Here is a tiny trained network, its code and every weight. The questions are about switching its units off for an input and a target symbol, where a switched-off unit gives its printed mean instead of its output.

import numpy as np


def w(rows, s, z=0):
    codes = np.array(rows[::2]) - 128.0
    scale = np.full(codes.shape[1], s)
    scale[-1] = z or s
    return codes * scale


def norm(h):
    return h / np.sqrt((h * h).mean(-1, keepdims=True) + 1e-5)


def f(y):
    return y / 2 * (1 + np.tanh(0.7978845608 * (y + 0.044715 * y**3)))


def softmax(a):
    e = np.exp(a - a.max(-1, keepdims=True))
    return e / e.sum(-1, keepdims=True)


def log_softmax(a):
    a = a - a.max(-1, keepdims=True)
    return a - np.log(np.exp(a).sum(-1, keepdims=True))


def net(x, mask):
    ids = ['ΘΛΞαβδζημτψ'.index(c) for c in x.split()]
    T = len(ids)
    res = E[ids] + P[:T]
    u = 0
    for l in range(2):
        q, k, v = (norm(res) @ M[l].T for M in (Q, K, V))
        z = softmax(np.where(np.tri(T) > 0, q @ k.T / 2**0.5, -1e9)) @ v
        res = res + np.where(mask[u], z, O[l][:, -1]) @ O[l][:, :-1]
        u += 1
        y = f(norm(res) @ A[l][:, :-1].T + A[l][:, -1])
        res = res + np.where(mask[u : u + 8], y, B[l][:, -1]) @ B[l][:, :-1]
        u += 8
    return log_softmax(norm(res)[-1] @ U[:, :-1].T + U[:, -1])


Q, K, V, O, A, B = {}, {}, {}, {}, {}, {}
E = w([
[137,184,182,132,89,128,57,66],'Θ',
[76,159,203,135,156,126,228,171],'Λ',
[106,136,150,102,81,65,87,116],'Ξ',
[128,127,164,149,108,105,51,62],'α',
[107,190,161,188,175,135,83,66],'β',
[123,42,104,106,181,129,118,189],'δ',
[110,107,92,141,161,120,98,130],'ζ',
[60,100,96,78,252,4,155,159],'η',
[144,105,129,117,67,131,117,36],'μ',
[105,197,103,142,137,101,168,63],'τ',
[174,157,135,58,159,118,193,60],'ψ',
],0.017)
P = w([
[117,133,189,147,147,95,151,92],'0',
[119,127,182,154,142,93,156,105],'1',
[61,127,110,85,156,190,94,127],'2',
[146,129,108,148,120,124,101,153],'3',
[7,78,78,135,115,170,131,190],'4',
[146,131,134,148,124,123,109,147],'5',
],0.013)
Q[0] = w([
[5,95,14,17,204,222,139,18],'0.h1',
[27,93,87,234,72,134,129,149],'0.h1',
],0.013)
K[0] = w([
[159,84,3,89,183,87,205,8],'0.h1',
[125,168,18,161,105,176,47,174],'0.h1',
],0.015)
V[0] = w([
[85,239,31,166,161,103,160,68],'0.h1',
[105,190,175,67,2,99,166,143],'0.h1',
],0.0086)
O[0] = w([
[107,249,6,166,177,41,192,51,253],'0.h1',
[66,254,240,85,1,66,167,201,201],'0.h1',
],0.0056,0.0049)
A[0] = w([
[65,105,112,115,141,142,74,160,247],'0.n1',
[165,174,91,134,110,199,155,97,114],'0.n2',
[187,76,102,156,174,176,111,175,73],'0.n3',
[173,65,112,111,55,130,170,84,27],'0.n4',
[196,97,122,170,102,5,126,141,76],'0.n5',
[131,100,176,146,180,94,211,157,48],'0.n6',
[215,151,170,227,94,149,191,168,33],'0.n7',
[223,140,103,41,103,148,196,181,81],'0.n8',
],0.011,0.0011)
B[0] = w([
[121,127,196,149,157,116,81,26,179],'0.n1',
[125,56,88,95,114,100,110,172,194],'0.n2',
[214,64,181,143,108,172,195,129,172],'0.n3',
[125,154,87,136,71,163,189,126,138],'0.n4',
[65,2,146,92,78,87,33,83,184],'0.n5',
[187,89,139,168,115,101,124,118,254],'0.n6',
[214,64,87,154,190,128,225,148,160],'0.n7',
[63,58,165,43,145,172,139,135,203],'0.n8',
],0.01,0.0039)
Q[1] = w([
[251,142,141,209,81,46,94,135],'1.h1',
[57,74,104,248,91,133,105,159],'1.h1',
],0.017)
K[1] = w([
[182,129,178,251,125,135,26,177],'1.h1',
[70,84,24,95,121,178,21,252],'1.h1',
],0.014)
V[1] = w([
[110,119,83,188,16,192,167,80],'1.h1',
[87,141,146,252,130,136,82,157],'1.h1',
],0.014)
O[1] = w([
[65,214,172,170,91,228,165,101,79],'1.h1',
[151,96,107,254,112,70,129,114,2],'1.h1',
],0.0099,0.0098)
A[1] = w([
[107,201,90,132,63,67,135,185,146],'1.n1',
[151,148,138,196,126,97,122,108,42],'1.n2',
[140,205,71,162,145,66,156,87,175],'1.n3',
[141,77,122,91,18,151,169,106,254],'1.n4',
[182,137,62,131,120,128,187,62,179],'1.n5',
[186,136,153,137,105,146,137,47,249],'1.n6',
[128,147,109,7,146,158,121,208,107],'1.n7',
[150,145,103,152,136,112,194,169,116],'1.n8',
],0.018,0.0031)
B[1] = w([
[149,79,124,117,55,115,154,82,160],'1.n1',
[99,169,105,66,155,142,72,182,166],'1.n2',
[193,113,128,173,149,188,127,87,174],'1.n3',
[103,148,176,149,181,188,84,111,172],'1.n4',
[50,162,126,95,105,104,166,116,155],'1.n5',
[115,124,100,132,110,124,174,190,164],'1.n6',
[164,142,152,6,152,147,132,98,252],'1.n7',
[151,164,150,137,118,87,161,143,146],'1.n8',
],0.022,0.018)
U = w([
[176,114,71,116,38,185,109,200,87],'Θ',
[143,189,176,167,124,47,170,191,254],'Λ',
[75,68,203,128,36,66,97,78,107],'Ξ',
[34,153,148,129,166,86,21,224,120],'α',
[158,219,100,192,214,154,54,118,131],'β',
[148,21,180,167,160,203,134,180,100],'δ',
[20,79,36,106,136,113,196,148,119],'ζ',
[140,46,85,153,204,31,88,79,163],'η',
[13,198,202,167,124,199,141,121,113],'μ',
[151,134,77,168,104,130,187,2,101],'τ',
[140,142,160,7,179,137,118,94,146],'ψ',
],0.0072,0.0022)

Each question gives the input, a string of symbols that net reads in full, and the target symbol t.
The units are the heads (2 rows each of Q, K, V and O) and the neurons (one row each of A and B). Each row of codes is followed by its name. A weight is (code - 128) times the scale printed after its matrix; where a second scale follows, it is the last column's (O, A, B and U).
mask holds one flag per unit, layer by layer, with each layer's heads first. A switched-off unit (its flag False) gives its mean, the last column of its rows in O or B, instead of its output. The means were averaged over made-up inputs and are rounded, as every weight is.
A unit's drop is (log p(t) with every unit on - log p(t) with that unit switched off) / (log p(t) with every unit on - log p(t) with every unit switched off).
The circuit of an input: a set's keep is (log p(t) with only the set's units on - log p(t) with every unit switched off) / (log p(t) with every unit on - log p(t) with every unit switched off). Starting from the 12 units with the biggest drops (on a tie, the unit counted first), units are removed one at a time, each time the one whose removal leaves the highest keep (on an exact tie, the one counted first), for as long as the keep stays at least 0.8.
circuit, biggest first: the units of the circuit, biggest drop first
top k neurons: the k neurons with the biggest drops, biggest first
k most important neurons of layer l: the k neurons of layer l with the biggest drops, biggest first
input η Θ Ξ, target η: circuit, biggest first => (1.h1; 1.n7; 0.n1; 0.h1)
input Θ ψ Ξ β, target β: circuit, biggest first => (1.n3; 1.n2; 1.h1)
input Ξ Λ ζ η α, target η: circuit, biggest first => (0.n1; 1.h1; 1.n7)
input β Ξ Λ, target β: most important neuron of layer 1 => (1.n3)
input β α μ, target μ: circuit, biggest first => (1.h1; 1.n7; 0.n8)
input μ Θ ζ, target μ: circuit, biggest first => (0.n1; 1.h1; 1.n7)
input ψ Θ δ α α, target δ: 3 most important neurons of layer 1 => (1.n7; 1.n6; 1.n5)
input α Λ μ Λ Ξ, target μ: circuit, biggest first => (1.h1; 1.n7)
input Λ ψ δ Λ Λ, target δ: circuit, biggest first => (0.h1; 0.n3; 1.n7; 0.n1)
input Λ Ξ Θ, target Ξ: 3 most important neurons of layer 1 => (1.n7; 1.n1; 1.n2)
input Θ ψ Ξ μ Θ, target μ: circuit, biggest first => (1.h1; 0.n1; 1.n7)
input Λ α Ξ, target α: circuit, biggest first => (0.n1; 1.h1; 1.n7; 1.n1)
input Λ ζ Ξ, target ζ: 3 most important neurons of layer 1 => (1.n7; 1.n6; 1.n5)
input Θ μ Θ, target μ: circuit, biggest first => (1.h1; 1.n7)
input δ ψ Θ α ψ α, target α: top 2 neurons => (1.n7; 0.n5)
input ψ Θ Θ Λ η μ, target μ: top neuron => (1.n4)
input ζ ζ α, target ζ: top 3 neurons => (1.n7; 1.n6; 0.n3)
input ψ α α α Θ, target α: top 3 neurons => (1.n7; 0.n1; 0.n8)
input Θ δ η Λ, target Λ: top 3 neurons => (1.n7; 0.n7; 1.n8)
input ψ Ξ Ξ Ξ Λ, target Ξ: top 3 neurons => (0.n6; 1.n1; 1.n7)
input δ τ Λ, target τ: top neuron => (1.n3)
input ψ δ Θ α μ ζ, target ζ: 2 most important neurons of layer 1 => (1.n5; 1.n7)
input Λ α Λ, target α: 2 most important neurons of layer 0 => (0.n8; 0.n6)
input Θ ψ τ Λ, target Λ: 2 most important neurons of layer 0 => (0.n6; 0.n7)
input α Ξ Θ, target α: 2 most important neurons of layer 1 => (1.n7; 1.n1)
input ψ ψ Λ η Λ, target η: 2 most important neurons of layer 1 => (1.n7; 1.n6)
input α ψ Λ Θ, target Θ: top neuron => (1.n2)
input η Λ Ξ, target η: 2 most important neurons of layer 1 => (1.n7; 1.n4)
input ζ Θ Ξ ψ Ξ α, target α: 2 most important neurons of layer 1 => (1.n7; 1.n2)
input μ α Λ, target μ: top 2 neurons => (1.n7; 0.n4)
